[  0  -6  18  36  39  14  16   5   6  30 -43 -13  23  65 -23 -35  10 -36
  22  51  26  28  -7  25  -5 -58  35   4 -18 -10   5  51 -15  -2  -1  14
   3]  F
[  9  -4  50   8  32  12   7 -19  -8  39   4  -8  32  46   2 -33  49 -61
  30  56  22  55 -12  -5  53 -77  30  -4 -20   7   2  68 -37  -2 -32 -13
  26]  Q
[  53   13    0  -48  -54   47  -26  -43  -36  -73   68 -102   -5   60
   53    4  104   10    2  -23  -33   27   31  -48   52  -19   10  -26
  -34    8   11   18  -52   30  -28  -27  -26]  G
[ -8  39 -11  -4 -39  -1 -29  14   2  -4   1  15 -27 -50  -7  29 -40  29
 -26  28 -12  -2   2 -24 -31  27 -15  15  11  15   0 -26  45  24  15 -25
 -13]  A
[ -2 -64 -30  28  61 -10  38  29  36  13 -45  38 -16  23   0 -11 -45   5
  17 -30  14 -51  -4  56 -38  12 -23 -20  -5 -15  15 -32  -6 -30  24  67
 -14]  F
[ 48  44 -32 -14 -76  49 -41 -19 -30 -63  24 -91 -12  28  12  25  55  48
 -21   1 -47  -5  37 -31  -5  36   3 -14   0   2  11 -16  -5  36   5 -19
 -36]  W
[ -9   0  32 -38  -6   2   3 -16  -2   9  53  22  18  -8  47  16  41 -34
  29  11   5   9   4 -39  43 -20  17 -20 -24  17  11   6  -9 -13 -35  -7
  25]  D
[-44 -34 -10   6  36 -13  19  28  37  34 -26  58  -4 -23  -1   7 -61  -2
   1  27  25 -38 -13  29 -18  -9 -21 -19   0  -1   9 -33  28 -27  30  34
  -1]  G
[-12 -15 -25  10  12 -32  12  30  24  14 -22  44 -20 -43 -14  25 -76  39
 -20 -32   6 -42  -7  24 -41  48 -34  18  31  -9  -6 -49  44 -12  32  20
 -18]  B
[-32  11  19  34  30  -3   0  22  22  63 -45  39   7 -10 -28 -13 -56 -26
   6  86  26   7 -21  16 -20 -51  20   0  -6  13  12  17  21   0  15   7
   9]  A
[ 15 -12   2 -17   2   0   2  -8  -2 -22  21   8  -7  12  34   8  31   2
  14 -24  -7   6   8 -17  17  17  -2   9 -16   8   2   1  -3  -5 -15  -2
   0]  F
[ 22  60 -17 -13 -78  17 -44  -5 -27 -37  15 -46 -22 -12 -38  24  11  32
 -47  22 -25  31  10 -34 -17  31 -21  45  25  -2 -23  -2  37  47   5 -59
 -27]  Q
[-30  35  36  27  13  21 -20  -1  -4  43 -29 -31  27  39 -36 -31  11 -39
   0 114  31  55 -13  -2  14 -88  48  13 -12  -7  -3  77  12  14   6 -31
   1]  G
[ 32 -30 -31  15 -11  -1  -1   3  -1 -46   9 -51  -6  33  -2  -7  36  24
 -11 -55 -18 -39  14  13 -32  47 -24  -8  11 -17  14 -13 -20   2  12  28
 -32]  D
[ -43  -24  -11   69   70   -6   15   51   40   73 -104   42  -12    2
  -74  -38 -105   -2   -1   73   34  -43  -37   63  -74  -36    4   -6
   22  -12   23    5   26  -14   53   62  -21]  A
[ 35  34  24 -17 -38  20 -25 -26 -30 -35  41 -58  17  44  23   2  75  -7
  -5  10 -19  34  15 -28  50 -31  22   6 -17  13 -10  27 -19  23 -29 -47
   1]  E
[  9  37  24 -40 -44  31 -14 -21 -24  -9  40 -15   6   4  36  23  64 -16
  10  28  -7  36  16 -50  54 -34  19  -2 -23  24   0  16 -18  22 -39 -35
  16]  R
[ -1  56  20 -58 -63   9 -21 -28 -36 -29  64   0  -9 -43  37  56  16   3
 -18  -1 -22  35  17 -90  24  19   3   0  -9  23 -15 -28  21  10 -32 -55
   3]  C
[-28  32   4  19 -19  -1 -11  15   0  23 -25   0   6 -10 -47   7 -19  -9
 -17  59  12   3  -9  -4 -38  -8  10  26  17  -8  -1  16  41  12  17 -11
  -9]  D
[  8  67 -34  13 -51  16 -32   8 -10 -14 -32 -51 -26   4 -44  16 -20  34
 -43  36 -20  -1   1   1 -62   1   1  17  18  -9  -3 -10  30  42  19 -34
 -55]  T
[ -9  -7  22   5  15  -2  21   1   3  22  -5  30   9   9   9   0  -3 -29
  25  24  21  21  -4  -1  13 -22  18  10 -19   4  -3  16   7  -8 -12   0
  17]  F
[-27 -26   7  22  60 -39  31  21  33  42 -40  80  13 -31  -5   5 -44 -24
  13   6  27 -16 -24  44 -23  -9 -11   0   9   3  -2 -13  16 -31   9  26
   7]  T
[-26   4   0  22  17 -12   0  27  20  38 -37  36 -12 -35 -23   2 -66   0
  -6  44  14 -15 -16  12 -36  -4  -4   1   7  10   8 -15  34  -2  24  12
  -4]  A
[-17  39  33 -22 -26  17  -8  -3 -13  27   7  13  16  -7  12  12  31 -25
  10  72   8  41   0 -39  39 -51  26   7 -17  20  -3  29   3  13 -23 -39
  28]  R
[ -8 -22   8   0  22 -16  24   8  13  15  -5  47   8  -3  14   5  -7 -10
  21   3  19   7  -1   4   7   1   0   8 -13   4  -3  -3  10 -16  -6  10
  14]  F
[ 24 -29 -21  23  25  17   4  12  15  -9 -22 -27  -9  56  -5 -14   3   9
  -2 -11 -10 -53   2  44 -13 -28  -9 -29  -8 -14  19 -18 -27  -6  16  40
 -26]  E
[ 49 -37 -22 -24 -18  -8  -1 -21  -4 -61  49 -32 -20   0  45  -1  71  46
  -7 -85 -30 -24  29 -23  24  65 -34 -15  -6   7 -10 -32 -46 -11 -15   4
  -5]  X
[-23 -11 -22 -30 -23 -18   3  24  16 -18  -4  58 -22 -80  11  50 -66  35
 -19 -42 -18 -39   9 -15 -12  61 -44  -8   3   4  -8 -81  62  -9  14   2
   2]  H
[ -1  15  29 -12   4  26   2 -10  -6  15  -2   2  11  35  17  -5  18 -33
  23  47  10  38   2 -19  26 -56  35  -2 -28  12   6  31  -4   6 -19 -11
  15]  F
[-20  86 -22  -6 -56   8 -35  15  -3  23 -30 -16 -37 -44 -47  30 -63  28
 -53  59  -5  14  -3 -24 -35   8   5  41  22  -2  -9   3  75  39  23 -49
 -38]  B
[ 14 -22  26 -11  37  16  11 -17   2  27  17  -1  10  42  22 -20  33 -48
  34  33  12  13  -9   1  43 -66  16 -38 -26   6  19  29 -42 -10 -29  15
  13]  Q
[-25 -65 -14   6  40 -41  51  30  29  14 -23  84 -12 -53   1  20 -65   9
  15 -62   8 -55  -9  38 -18  45 -44 -18   3  -9   0 -67  22 -38  17  57
  12]  H
[ 25  -6 -28 -15 -28  17  -7   4  -5 -39   3 -31 -21  13  18  13  37  35
 -13 -33 -22 -28  18 -10  -4  26 -29 -13   4   5  11 -29 -17  11   4  12
 -20]  R
[ 17  -2 -17 -10 -23   2   4   0  -6 -34   7  -6 -21  -1  14  19  12  21
  -5 -33 -12  -1  14 -15 -14  40 -14  15  -2  -4  -6 -14  13   7  -1  -5
 -15]  F
[  3  17  -7  14 -20  13  -9  10  -8  -4 -19 -21  -1  15 -22   1  21  12
  -9  22  -1   4   4   2 -10  -5  -2  21   8  -2  -7   9  -2  16   6  -8
  -8]  R
[-17  13   4  10  -8  -3 -15   5  10  11  -6  16  -1 -31 -16   3 -11  14
 -19  37   8  -2   0 -10  -4   9   3  14   8  14 -17  -4  21  -3   5 -14
  12]  X
[  4  -1 -26 -18 -22 -18 -11  10   6 -18  15  22 -22 -47  -5  34 -23  30
 -28 -22 -14 -11   2  -9 -16  60 -48  14  24  -1 -13 -45  35   4   5 -15
 -12]  Q
[  3  46 -31   9 -51  31 -55   8   6 -21  -4 -43 -28   1 -35  10 -10  53
 -47  51 -20 -19  13 -12 -40   0   6  14   7   3  -4 -12  26  30  22 -24
 -27]  X
[-25  25 -42  47 -12  25 -24  38  17  26 -83  -2  -9 -12 -63   5 -73  41
 -41  73  -3 -41  -1  34 -72  22  -7   9  34 -14  11 -25  54  16  64  20
 -32]  W
[ 11 -13 -36  55  15 -13  -7  32  18  -8 -61 -18 -17   8 -53 -20 -40  39
 -31   0  -3 -31  -4  44 -78  31 -27  16  30 -14   6 -11  17  12  50  28
 -38]  A
[ 28  19  -3 -10 -29  14 -11 -22 -25 -35  23 -46  -1  37   0   7  45  13
 -17 -17 -18  16  17 -29 -11   0   5   1  -9  -7  -8   5 -26   5 -11 -13
 -26]  C
[ -1 -47 -43  13  22  -8  15  27  30 -13 -33  23 -33  -4  -8   8 -44  39
  -5 -59 -13 -73   2  45 -43  33 -47 -28   0 -18  16 -63   8 -20  33  63
 -25]  H
[-11 -55 -35   6  24 -30  21  26  27 -21 -15  32 -16 -35   4  11 -32  31
 -17 -53   2 -46   3  29 -32  65 -56  -4  20 -16  -4 -44  22 -21  36  35
 -18]  G
[ -7 -62 -13  42  56 -14  16  20  36  22 -35  26  -4   6 -15 -29 -22  16
   6  -7  16 -51 -11  46 -22   8 -14 -10   4  -5   1 -11 -20 -35  22  53
   3]  X
[ 44 -21  37 -28  21   7  23 -33 -16  -3  47 -31  19  40  66 -14  70 -28
  41 -46   0  28  10 -24  71 -26  23 -26 -29   5   5  29 -62  -9 -42   6
  11]  B
[ 17  18  -2 -22 -40   2  -5  -9 -16 -38  29  -6  -5  -6  23  23  28  11
  -8 -21 -12  26  21 -38   9  38  -5  25  -6   9 -12 -10  17  16 -18 -33
  -1]  F
[ 53   8 -15 -62 -70  19  -9 -40 -37 -73  97 -43 -20 -10  76  35  84  36
   8 -75 -47  -3  42 -50  56  77 -15 -18 -10  24  10 -42 -33  12 -34 -14
  -2]  W
[ 17  44  35 -14 -33  32 -21 -23 -23   0  34 -52  17  50  16  -6  61 -27
   5  46  -6  40  10 -29  54 -74  45  -7 -31   8  -2  35 -22  22 -35 -45
   7]  E
[-25  55  34  11 -20  11 -12  -3 -13  27 -22  -7  23  13 -39 -11   5 -26
   0  81  11  59  -6 -19  17 -62  43  21 -18  -1 -12  53  28  21 -10 -40
  15]  H
[-36  14 -12  45   2  -4 -11  37  16  34 -70  20  -1 -13 -68   0 -44  12
 -25  61  21 -11 -20  29 -46  -5  -7  42  30  -6  -6   3  43   7  36   8
  -8]  R
[-42  50  34 -34 -30   0  -7   1   2  29  19  63  15 -50  10  49 -34 -35
   6  75  19  51  -6 -43  25 -18  32  27 -20  30 -17   1  62   6 -28 -49
  36]  F
[-32 -19 -17  40  29   0   1  30  39  46 -53  32  -5  -7 -40 -17 -61  17
 -14  59  22 -41 -14  35 -40 -19   1  -8   5   2   2 -19  14 -18  31  32
   2]  X
[-23  43  -4   9 -31  -3 -21  20  -3  11 -18  11   0 -26 -36   9  -6  15
 -22  55   7  13  -1 -12 -15   8  -2  46  21   5 -18   5  41  19  10 -33
   2]  R
[ 31  -6  34 -39   6  21  11 -44 -26 -17  60 -26  11  51  58  -4  75 -33
  33 -25  -7  31  17 -46  53 -49  30 -41 -45   8   5  21 -68 -19 -51  -2
   8]  C
[ 24 -14 -12  35  20   5  -5   7   7 -15 -24 -36   8  61 -17 -22  27  16
 -11  -3  -7 -19  -1  35  -7 -22  -1   2   2 -12   7  11 -18   2  15  15
 -21]  E
[ 18  50  16   2 -23  17 -26 -10 -19   6  -6 -53   4  29 -12  -1  20   6
 -17  35  -5  31   4 -19   3 -31  24  26   5  -2  -5  31   8  29   4 -33
 -21]  B
[ -33    9  -31   47   20    1  -10   43   28   49  -83   25  -18   -7
  -86   -3 -100   12  -37   78   20  -28  -27   51  -75  -15  -22   17
   35  -15    2  -15   56    6   53   17  -28]  Q
[-25  -8   5  50  64  -5  18  22  33  66 -86  33  12  27 -42 -28 -47 -34
   8  67  36  -9 -31  65 -45 -77  19  -8  -1 -15   9  28   0 -12  25  32
 -15]  T
[ 22 -26   3  12  16   5  -1 -13   7  -5   7 -21   2  32   8 -32  50   5
   6  -1   0  -3   7   4  20 -12   6  -9 -15   5  -1  23 -46 -10  -9  11
   9]  X
[ 57 -21  12 -37  -6  12   6 -34 -18 -45  66 -33  -6  29  76  -1  89  -5
  31 -56 -28  12  23 -36  50   1   0 -43 -37  22  22   9 -70   4 -44   4
   0]  A
[-17  13  16 -21  -1   6   5   3   5  15   0  33   5  -8  17  14 -11 -15
  13  30  12  21   1 -22  13 -16  15   5 -16  18  -1  -1  26  -4 -11 -10
  15]  F
[  9  29  41  10  -8  35  -8 -21 -23  24  -2 -37  47  42  10 -22  57 -33
  23  78   4  53   9 -19  49 -52  57  -7 -21  12   6  62 -24  12 -18 -22
  23]  W
[ 12  40   1 -12 -46  11  -7  -6 -21 -25  13 -14  -2   5   2  15  24   9
  -8  11  -7  36  16 -36   3  19   7  34  -5   6 -17   8  20  25 -12 -41
  -4]  F
[  5  -5  -6 -58 -32 -10   6  -3  -4 -41  48  40 -23 -49  64  48  -5  18
   0 -59 -19  -6  20 -45  19  64 -29   1  -9  28  -4 -57  31  -7 -18 -16
  12]  F
[ 37 -39   9 -26  -2   7  21 -28 -15 -41  47 -43   9  44  56 -12  89  -7
  23 -51  -7  11  23 -16  52  -4  -9 -30 -30   2   3  13 -58 -10 -22   4
  -5]  G
[ 15  58  50 -21 -27  44 -16 -37 -48  15  23 -48  39  41  34 -26  83 -24
  23  80  -4  84  16 -55  80 -53  61 -10 -24  22  -3  81 -31  23 -33 -56
  26]  W
[ 24 -34   4 -49 -11  12  10 -21  -5 -41  66 -14  -3  11  76   9  58   2
  23 -51 -14  -3  24 -31  53   1 -13 -39 -34  11  11 -13 -37  -9 -24   3
   3]  G
[-32 -21 -31   8  15  -8   3  30  29  11 -29  30 -20 -22 -15  13 -62  25
 -18  14  11 -45  -5  30 -42  12 -34  -6  11  -7   5 -44  37 -12  45  27
 -22]  G
[ 29 -10  -2 -44 -24  21  -7 -25 -13 -50  53 -44 -11  31  58   7  68  10
   4 -27 -22   0  22 -31  40  -6 -10 -32 -27   9  13  -5 -34   4 -12  -8
 -15]  G
[  5 -69  13   9  69 -23  45   3  26  37  -7  60  26  13  22 -16   4 -38
  36  -2  28  -4 -13  33  30 -26 -19 -30 -16   4   8   5 -34 -36 -13  39
  25]  Q
[-49  41  24  27   4   0  -9  18   5  48 -47  24  15 -15 -56  -5 -42 -18
  -6  80  21  32 -19   4 -13 -46  30  27   0  -9 -13  27  52  12  13 -17
  13]  H
[ 14 -43  -6  14  39  -9  18   9  18   5  -6  15  -5  10  19 -17  -7   0
  21 -21   1 -26  -2  18 -11   0 -10 -30 -11   6  23 -12 -27 -14   2  39
  -3]  A
[-24 -28   4   1  43  -9  17   4  13  33  -5  48  -9  -7   3   5 -43 -13
  11  -5  17 -23 -11   6 -17 -16  -2 -18  -6  -7   5 -27  -7 -37   0  35
   1]  C
[-19  30  11  -5 -19  13 -20   2  -1  19   5  -4  10   5 -12   7   5 -16
  -2  61   3  12  -1 -19  -7 -34  24   6  -8   1   9  23  18  12  -3 -18
   3]  D
[-19  -5   8   3  11   1  11  13   9  31 -16  29   4  -3  -3  -3   1 -14
  17  36  20  -4  -7   3  11 -29   5   1  -7   6   5   3  -2  -9  -4  10
  16]  R
[ 20  44   5  33 -31  41 -25  -6 -23   0 -23 -68  29  48 -28 -25  40   2
  -5  69  -8  29  14  -5   2 -18  37  16   1  -2   0  44  -5  30  12 -21
  -8]  W
[-26  25  27 -17  -7 -16   4  -8 -11  18  18  46  16 -31   2  23 -13 -14
  -4  26  12  38  -4 -43  13  -6  15  19  -6   9 -25   1  19 -15 -19 -33
  15]  C
[ 31  18  24 -28 -22   6   1 -20 -17 -13  47 -20  12  12  41   9  40  -2
  14 -19  -6  26  14 -36  46  -9  16   5 -12  10 -10  12 -16  10 -25 -25
   3]  B
[ 22  12 -12  -2 -14  23 -23  -4  -2  -3  -2 -36 -14  34 -18  -9  19   7
  -9  29  -9   9   0  -4  -6 -25  -5  -3  -2  -9   8  13 -10  18   0  -7
 -21]  Q
[  6   2  -5   2   8 -20   6   3   8  -6  -9  17  -1 -15   8  10   2   5
   0 -20  -1  -9  -4  13 -21  12 -13   5   5   5  -6 -12   5  -7   2  -1
 -15]  T
[-18  46 -19  44 -14   7 -25  19  -7   8 -52 -33  -8  17 -85  -8 -52  22
 -48  52   4   1  -6   8 -77  -3   9  36  30 -22 -16   1  39  14  38 -10
 -40]  C
[ 31 -42 -20   0  10   4   0  -6   1 -45  21 -53  -8  45  24 -22  48  19
   5 -50 -11 -23  16  13   5  18 -23 -24 -10 -12  10   0 -38  -9   7  23
 -27]  G
